Here is a tiny trained network, its code and every weight. The questions are about switching its units off for an input and a class, where a switched-off unit gives its printed mean instead of its output.

import numpy as np


def w(rows, s, z=0):
    codes = np.array(rows[::2]) - 128.0
    scale = np.full(codes.shape[1], s)
    scale[-1] = z or s
    return codes * scale


def f(y):
    return np.maximum(y, 0)


def log_softmax(a):
    a = a - a.max(-1, keepdims=True)
    return a - np.log(np.exp(a).sum(-1, keepdims=True))


def net(x, mask):
    res = np.array(x, float).reshape(1, 7) / 4 @ E
    y = f(res @ A[0][:, :-1].T + A[0][:, -1])
    res = res + np.where(mask, y, B[0][:, -1]) @ B[0][:, :-1]
    return log_softmax(res[-1] @ U[:, :-1].T + U[:, -1])


A, B = {}, {}
E = w([
[131,126,122,147,113],'x0',
[123,137,121,125,127],'x1',
[114,152,106,97,153],'x2',
[243,38,2,109,229],'x3',
[72,149,158,182,238],'x4',
[117,142,103,128,127],'x5',
[206,222,189,156,159],'x6',
],0.0073)
A[0] = w([
[82,142,132,87,171,186],'N1',
[53,24,135,94,123,252],'N2',
[31,139,222,147,148,243],'N3',
[96,127,26,6,143,89],'N4',
[44,64,106,59,60,252],'N5',
[136,196,217,166,146,200],'N6',
[182,81,70,199,255,101],'N7',
[13,51,119,159,128,249],'N8',
[228,59,43,54,75,159],'N9',
[191,184,164,162,157,218],'N10',
[55,24,76,154,59,229],'N11',
[90,27,152,34,215,194],'N12',
[192,159,96,190,248,164],'N13',
[145,249,107,169,133,186],'N14',
[90,182,153,42,79,181],'N15',
[204,188,160,161,141,244],'N16',
[86,111,137,246,153,183],'N17',
[200,154,67,70,163,229],'N18',
[126,120,94,175,192,76],'N19',
[59,180,165,154,163,138],'N20',
[213,54,132,115,5,165],'N21',
[177,233,198,94,50,189],'N22',
[66,39,141,74,98,252],'N23',
],0.008,0.0035)
B[0] = w([
[99,169,111,207,147,162],'N1',
[196,213,31,202,191,201],'N2',
[106,186,132,213,194,254],'N3',
[199,88,107,132,149,180],'N4',
[212,186,52,187,104,217],'N5',
[20,68,167,197,161,237],'N6',
[66,208,52,58,31,222],'N7',
[216,216,84,202,152,208],'N8',
[163,60,93,57,142,235],'N9',
[61,27,183,107,107,208],'N10',
[226,187,59,156,157,211],'N11',
[142,201,43,195,144,191],'N12',
[55,126,180,137,19,214],'N13',
[68,35,169,166,65,200],'N14',
[55,166,106,181,91,207],'N15',
[44,32,216,57,52,217],'N16',
[109,201,174,143,169,189],'N17',
[132,40,170,68,27,213],'N18',
[124,203,103,176,69,158],'N19',
[93,103,206,168,253,202],'N20',
[144,101,71,84,67,209],'N21',
[47,119,175,123,32,253],'N22',
[155,195,17,197,153,201],'N23',
],0.0064,0.0088)
U = w([
[117,205,31,148,114,196],'0',
[96,160,171,69,44,241],'1',
[216,71,48,90,189,167],'2',
[160,75,157,2,78,4],'3',
[157,202,116,181,222,34],'4',
[87,89,159,137,194,108],'5',
],0.0088,0.003)

Each question gives the input, the list of numbers given to net, and the class t.
The units are the neurons (one row each of A and B). Each row of codes is followed by its name. A weight is (code - 128) times the scale printed after its matrix; where a second scale follows, it is the last column's (A, B and U).
mask holds one flag per neuron, in row order. A switched-off neuron (its flag False) gives its mean, the last column of its row in B, instead of its output. The means were averaged over made-up inputs and are rounded, as every weight is.
A unit's drop is (log p(t) with every unit on - log p(t) with that unit switched off) / (log p(t) with every unit on - log p(t) with every unit switched off).
The circuit of an input: a set's keep is (log p(t) with only the set's units on - log p(t) with every unit switched off) / (log p(t) with every unit on - log p(t) with every unit switched off). Starting from the 12 units with the biggest drops (on a tie, the unit counted first), units are removed one at a time, each time the one whose removal leaves the highest keep (on an exact tie, the one counted first), for as long as the keep stays at least 0.8.
circuit, biggest first: the units of the circuit, biggest drop first
k most important neurons: the k neurons with the biggest drops, biggest first
drop of u: that unit's drop, to one decimal
input [-1,6,4,-7,8,2,0], class 4: circuit, biggest first : (N3)
input [-8,-4,5,0,1,5,4], class 5: circuit, biggest first : (N7 N5)
input [-8,5,-1,3,7,-4,2], class 1: circuit, biggest first : (N13 N7 N2)
input [0,3,-1,1,5,-8,4], class 1: circuit, biggest first : (N13 N16)
input [4,-8,-3,1,5,4,8], class 1: circuit, biggest first : (N13 N16)
input [-3,2,7,-6,3,4,8], class 5: 2 most important neurons : (N20 N6)
input [-5,-2,5,8,4,-2,-3], class 0: 4 most important neurons : (N7 N12 N13 N19)
input [-3,4,5,4,0,6,-8], class 2: 2 most important neurons : (N4 N9)
input [4,6,5,2,6,0,3], class 1: 2 most important neurons : (N13 N7)
input [-2,-7,-5,-6,-5,5,0], class 0: drop of N22 : -0.1
input [-6,4,5,3,-2,-3,-8], class 2: drop of N9 : 0.4
input [8,0,5,-7,1,6,8], class 5: drop of N6 : 0.3
